Below are the code and all the weights of a small trained network. Each question names an input and a target symbol and asks about switching units off, where a switched-off unit gives its printed mean instead of its output.

import numpy as np


def w(rows, s, z=0):
    codes = np.array(rows[::2]) - 128.0
    scale = np.full(codes.shape[1], s)
    scale[-1] = z or s
    return codes * scale


def norm(h):
    return h / np.sqrt((h * h).mean(-1, keepdims=True) + 1e-5)


def f(y):
    return np.maximum(y, 0)


def softmax(a):
    e = np.exp(a - a.max(-1, keepdims=True))
    return e / e.sum(-1, keepdims=True)


def log_softmax(a):
    a = a - a.max(-1, keepdims=True)
    return a - np.log(np.exp(a).sum(-1, keepdims=True))


def net(x, mask):
    ids = ['Ωεζθλπτ'.index(c) for c in x.split()]
    T = len(ids)
    res = E[ids] + P[:T]
    r = norm(res)
    for j in range(3):
        rows = slice(4 * j, 4 * j + 4)
        q, k, v = (r @ M[0][rows].T for M in (Q, K, V))
        z = softmax(np.where(np.tri(T) > 0, q @ k.T / 4**0.5, -1e9)) @ v
        o = O[0][rows]
        res = res + np.where(mask[j], z, o[:, -1]) @ o[:, :-1]
    y = f(norm(res) @ A[0][:, :-1].T + A[0][:, -1])
    res = res + np.where(mask[3:7], y, B[0][:, -1]) @ B[0][:, :-1]
    return log_softmax(norm(res)[-1] @ U[:, :-1].T + U[:, -1])


Q, K, V, O, A, B = {}, {}, {}, {}, {}, {}
E = w([
[147,86,92,160],'Ω',
[5,147,92,97],'ε',
[139,199,55,208],'ζ',
[147,88,96,161],'θ',
[108,207,126,124],'λ',
[142,125,170,88],'π',
[122,73,125,184],'τ',
],0.016)
P = w([
[138,83,181,117],'0',
[77,45,252,253],'1',
[95,99,235,220],'2',
[109,142,184,154],'3',
[173,60,193,63],'4',
[191,98,166,65],'5',
[163,78,194,146],'6',
[122,91,200,181],'7',
[110,130,171,201],'8',
[240,129,91,57],'9',
[221,97,150,91],'10',
[191,75,180,100],'11',
[107,151,161,203],'12',
[172,107,177,149],'13',
],0.0055)
Q[0] = w([
[170,161,178,109],'head 0',
[99,156,3,182],'head 0',
[222,91,143,38],'head 0',
[88,107,112,21],'head 0',
[123,147,87,58],'head 1',
[98,173,43,208],'head 1',
[61,220,69,168],'head 1',
[153,89,162,177],'head 1',
[134,100,210,60],'head 2',
[115,40,35,76],'head 2',
[88,128,165,82],'head 2',
[96,113,158,179],'head 2',
],0.015)
K[0] = w([
[182,144,141,156],'head 0',
[101,146,6,115],'head 0',
[108,152,199,210],'head 0',
[87,85,143,141],'head 0',
[96,142,186,160],'head 1',
[155,205,95,62],'head 1',
[102,170,82,120],'head 1',
[159,112,104,104],'head 1',
[100,129,183,117],'head 2',
[51,58,114,179],'head 2',
[139,72,186,130],'head 2',
[134,92,75,73],'head 2',
],0.018)
V[0] = w([
[109,250,194,171],'head 0',
[93,157,145,82],'head 0',
[148,206,55,96],'head 0',
[172,165,135,114],'head 0',
[42,115,41,149],'head 1',
[154,174,85,119],'head 1',
[141,129,145,197],'head 1',
[97,111,220,108],'head 1',
[80,184,90,137],'head 2',
[81,163,115,174],'head 2',
[237,162,98,132],'head 2',
[158,125,129,28],'head 2',
],0.012)
O[0] = w([
[75,145,245,200,206],'head 0',
[107,73,163,109,191],'head 0',
[54,97,64,116,3],'head 0',
[91,90,139,188,106],'head 0',
[34,147,56,111,84],'head 1',
[106,154,131,134,51],'head 1',
[142,99,95,185,166],'head 1',
[111,102,166,122,232],'head 1',
[73,151,109,106,50],'head 2',
[94,127,101,137,90],'head 2',
[127,253,172,147,58],'head 2',
[153,126,141,60,147],'head 2',
],0.011,0.0056)
A[0] = w([
[57,121,161,3,28],'neuron 0',
[134,123,152,190,123],'neuron 1',
[180,166,215,59,253],'neuron 2',
[47,135,119,77,117],'neuron 3',
],0.016,0.0012)
B[0] = w([
[60,2,6,108,187],'neuron 0',
[221,110,118,116,185],'neuron 1',
[91,204,195,14,255],'neuron 2',
[153,148,171,81,183],'neuron 3',
],0.014,0.011)
U = w([
[187,152,81,90,23],'Ω',
[65,25,96,55,192],'ε',
[80,202,127,204,255],'ζ',
[171,150,95,103,21],'θ',
[44,98,224,166,16],'λ',
[179,101,254,39,179],'π',
[153,122,136,127,70],'τ',
],0.0091,0.0022)

Each question gives the input, a string of symbols that net reads in full, and the target symbol t.
The units are the heads (4 rows each of Q, K, V and O) and the neurons (one row each of A and B). Each row of codes is followed by its name. A weight is (code - 128) times the scale printed after its matrix; where a second scale follows, it is the last column's (O, A, B and U).
mask holds one flag per unit, heads first, then neurons. A switched-off unit (its flag False) gives its mean, the last column of its rows in O or B, instead of its output. The means were averaged over made-up inputs and are rounded, as every weight is.
A unit's drop is (log p(t) with every unit on - log p(t) with that unit switched off) / (log p(t) with every unit on - log p(t) with every unit switched off).
The circuit of an input: a set's keep is (log p(t) with only the set's units on - log p(t) with every unit switched off) / (log p(t) with every unit on - log p(t) with every unit switched off). Starting from all 7 units, units are removed one at a time, each time the one whose removal leaves the highest keep (on an exact tie, the one counted first), for as long as the keep stays at least 0.8.
circuit, biggest first: the units of the circuit, biggest drop first
most important unit: the unit with the biggest drop
top k neurons: the k neurons with the biggest drops, biggest first
which heads matter: for each layer, one digit per head in row order, 1 if its drop is at least 0.15 and else 0, layers parted by /
drop when u is switched off: that unit's drop, to one decimal
input τ λ λ π θ ε Ω λ λ, target ε: which heads matter : 111
input ε λ τ π λ Ω λ θ θ π ε π ε ε, target ε: circuit, biggest first : [neuron 0]
input ε ε λ Ω ζ π τ π λ Ω Ω π θ ζ, target ζ: which heads matter : 001
input ζ ε ε τ, target ζ: which heads matter : 010
input π ε λ τ π π ε π ε Ω π ε Ω, target Ω: which heads matter : 100
input π ζ ε ε π τ π τ ε τ ζ θ, target ε: top 2 neurons : [neuron 2; neuron 3]
input τ τ ε π Ω ε θ π θ, target ε: circuit, biggest first : [head 0; head 2]
input π π τ π ε Ω Ω π π ζ ε τ Ω, target ζ: circuit, biggest first : [head 2; head 1]
input ε π Ω ε Ω λ ε ε τ ε ε π λ, target ε: circuit, biggest first : [head 0; neuron 0]
input ε π τ λ π λ π π θ, target λ: which heads matter : 101
input Ω τ π ε π ε π ε ε λ τ Ω θ, target λ: top 2 neurons : [neuron 0; neuron 2]
input ε θ τ ζ θ ε τ π Ω, target ε: which heads matter : 110
input π π ε π π ε π λ τ, target ε: top 3 neurons : [neuron 2; neuron 3; neuron 1]
input π π θ ε ε θ Ω ζ Ω ζ, target ζ: which heads matter : 000
input π Ω ε ε π Ω, target ε: circuit, biggest first : [head 2]
input ζ π Ω, target ζ: which heads matter : 001
input θ θ ε ε Ω Ω λ π λ, target Ω: which heads matter : 100
input ζ θ λ, target ζ: which heads matter : 000
input λ π Ω, target λ: drop when head 1 is switched off : 0.0
input π π ε, target ε: drop when neuron 0 is switched off : 0.3
input ζ Ω π π τ ε ζ π τ, target ε: drop when head 0 is switched off : 1.0
input θ π Ω λ λ ζ π θ τ, target ζ: most important unit : head 2
